Below are the code and all the weights of a small trained network. Each question names an input and a target symbol and asks about switching units off, where a switched-off unit gives its printed mean instead of its output.

import numpy as np


def w(rows, s, z=0):
    codes = np.array(rows[::2]) - 128.0
    scale = np.full(codes.shape[1], s)
    scale[-1] = z or s
    return codes * scale


def f(y):
    return y / 2 * (1 + np.tanh(0.7978845608 * (y + 0.044715 * y**3)))


def softmax(a):
    e = np.exp(a - a.max(-1, keepdims=True))
    return e / e.sum(-1, keepdims=True)


def log_softmax(a):
    a = a - a.max(-1, keepdims=True)
    return a - np.log(np.exp(a).sum(-1, keepdims=True))


def net(x, mask):
    ids = ['βγδεζηθλμξπστφω'.index(c) for c in x.split()]
    T = len(ids)
    res = E[ids] + P[:T]
    r = res
    for j in range(3):
        rows = slice(3 * j, 3 * j + 3)
        q, k, v = (r @ M[0][rows].T for M in (Q, K, V))
        z = softmax(np.where(np.tri(T) > 0, q @ k.T / 3**0.5, -1e9)) @ v
        o = O[0][rows]
        res = res + np.where(mask[j], z, o[:, -1]) @ o[:, :-1]
    y = f(res @ A[0][:, :-1].T + A[0][:, -1])
    res = res + np.where(mask[3:11], y, B[0][:, -1]) @ B[0][:, :-1]
    return log_softmax(res[-1] @ U[:, :-1].T + U[:, -1])


Q, K, V, O, A, B = {}, {}, {}, {}, {}, {}
E = w([
[128,166,149,149],'β',
[130,167,154,150],'γ',
[115,183,173,163],'δ',
[89,189,108,147],'ε',
[147,155,138,129],'ζ',
[146,148,129,135],'η',
[180,228,153,86],'θ',
[154,176,201,147],'λ',
[160,170,210,148],'μ',
[208,126,153,62],'ξ',
[167,244,70,162],'π',
[187,129,29,114],'σ',
[169,69,202,226],'τ',
[190,29,93,155],'φ',
[156,79,43,242],'ω',
],0.011)
P = w([
[126,150,129,115],'0',
[149,150,139,128],'1',
[169,143,129,148],'2',
[195,151,137,160],'3',
[223,148,134,175],'4',
[236,155,153,192],'5',
[254,177,169,211],'6',
],0.0084)
Q[0] = w([
[65,83,127,114],'head 0',
[84,128,92,98],'head 0',
[127,147,111,121],'head 0',
[147,189,122,172],'head 1',
[238,159,153,167],'head 1',
[46,155,114,128],'head 1',
[8,110,165,86],'head 2',
[170,191,179,181],'head 2',
[74,47,137,57],'head 2',
],0.015)
K[0] = w([
[1,131,182,132],'head 0',
[52,150,116,98],'head 0',
[141,117,98,92],'head 0',
[219,150,163,154],'head 1',
[216,166,107,193],'head 1',
[92,126,203,55],'head 1',
[53,154,132,19],'head 2',
[254,130,89,135],'head 2',
[6,162,139,101],'head 2',
],0.013)
V[0] = w([
[131,207,136,110],'head 0',
[134,178,134,53],'head 0',
[147,152,163,135],'head 0',
[142,106,153,126],'head 1',
[119,96,27,191],'head 1',
[149,148,128,80],'head 1',
[91,186,247,197],'head 2',
[49,153,53,206],'head 2',
[147,34,173,172],'head 2',
],0.012)
O[0] = w([
[115,138,228,155,251],'head 0',
[132,104,182,135,110],'head 0',
[130,158,160,104,235],'head 0',
[135,137,124,105,113],'head 1',
[77,220,79,189,243],'head 1',
[143,104,166,143,136],'head 1',
[49,197,236,109,133],'head 2',
[75,208,80,225,101],'head 2',
[77,129,80,2,205],'head 2',
],0.0099,0.0024)
A[0] = w([
[142,60,48,157,165],'neuron 0',
[213,91,141,77,231],'neuron 1',
[103,97,71,161,66],'neuron 2',
[107,128,161,165,102],'neuron 3',
[196,116,200,170,142],'neuron 4',
[206,84,169,255,149],'neuron 5',
[23,174,181,152,198],'neuron 6',
[119,178,128,36,254],'neuron 7',
],0.0065,0.0075)
B[0] = w([
[101,144,132,156,197],'neuron 0',
[68,22,121,209,254],'neuron 1',
[145,176,255,53,140],'neuron 2',
[141,149,141,128,135],'neuron 3',
[131,134,164,180,235],'neuron 4',
[145,152,114,208,254],'neuron 5',
[67,192,116,142,230],'neuron 6',
[41,97,103,168,250],'neuron 7',
],0.0093,0.0073)
U = w([
[22,106,103,230,244],'β',
[99,131,125,159,240],'γ',
[136,140,151,131,101],'δ',
[126,183,185,108,2],'ε',
[141,169,162,102,9],'ζ',
[219,230,190,138,35],'η',
[40,128,143,17,174],'θ',
[255,109,86,188,70],'λ',
[139,167,166,105,23],'μ',
[129,139,203,100,78],'ξ',
[116,132,216,89,57],'π',
[118,51,27,88,91],'σ',
[201,134,224,125,64],'τ',
[120,229,48,102,72],'φ',
[168,57,180,93,107],'ω',
],0.0052,0.0041)

Each question gives the input, a string of symbols that net reads in full, and the target symbol t.
The units are the heads (3 rows each of Q, K, V and O) and the neurons (one row each of A and B). Each row of codes is followed by its name. A weight is (code - 128) times the scale printed after its matrix; where a second scale follows, it is the last column's (O, A, B and U).
mask holds one flag per unit, heads first, then neurons. A switched-off unit (its flag False) gives its mean, the last column of its rows in O or B, instead of its output. The means were averaged over made-up inputs and are rounded, as every weight is.
A unit's drop is (log p(t) with every unit on - log p(t) with that unit switched off) / (log p(t) with every unit on - log p(t) with every unit switched off).
The circuit of an input: a set's keep is (log p(t) with only the set's units on - log p(t) with every unit switched off) / (log p(t) with every unit on - log p(t) with every unit switched off). Starting from all 11 units, units are removed one at a time, each time the one whose removal leaves the highest keep (on an exact tie, the one counted first), for as long as the keep stays at least 0.8.
units of the circuit, in order: the units of the circuit, biggest drop first
most important unit: the unit with the biggest drop
k most important neurons: the k neurons with the biggest drops, biggest first
heads that matter: for each layer, one digit per head in row order, 1 if its drop is at least 0.15 and else 0, layers parted by /
drop of u: that unit's drop, to one decimal
input μ δ θ σ λ, target λ: heads that matter : 001
input η θ σ γ, target λ: heads that matter : 001
input ξ ξ ω σ, target φ: units of the circuit, in order : head 1; neuron 1; head 2
input μ β μ σ δ, target λ: units of the circuit, in order : head 2; neuron 7
input λ μ δ η ω τ, target φ: most important unit : head 1
input γ ζ δ θ β ξ θ, target ω: units of the circuit, in order : head 2; head 1
input μ β δ σ π, target λ: units of the circuit, in order : head 2; neuron 7; neuron 6
input τ λ π τ ε, target θ: units of the circuit, in order : head 2; neuron 5
input η η δ φ δ λ φ, target σ: units of the circuit, in order : head 2; head 0
input β σ σ π ζ, target λ: units of the circuit, in order : head 2; neuron 7; neuron 6
input ω μ ω λ, target φ: units of the circuit, in order : neuron 1; head 1; head 2; head 0
input μ σ μ, target λ: units of the circuit, in order : head 2; neuron 7; neuron 6
input γ ω λ, target φ: heads that matter : 011
input θ δ ω, target φ: most important unit : neuron 1
input ξ λ θ σ ε, target λ: 3 most important neurons : neuron 7; neuron 6; neuron 5
input σ δ σ γ θ π γ, target η: 2 most important neurons : neuron 1; neuron 7
input σ γ ε η π μ σ, target λ: units of the circuit, in order : head 2; neuron 6
input ε τ ζ ζ σ γ γ, target λ: units of the circuit, in order : head 2; neuron 7
input ω π ζ δ η σ η, target λ: units of the circuit, in order : head 2; neuron 6
input η θ ω θ ω β δ, target φ: most important unit : neuron 1
input σ μ σ λ δ τ δ, target θ: drop of head 2 : 0.8
input θ θ ξ, target ω: drop of head 1 : 0.3
input λ η δ φ η, target σ: drop of neuron 6 : 0.1
input ω τ δ τ η, target θ: drop of head 2 : 0.7
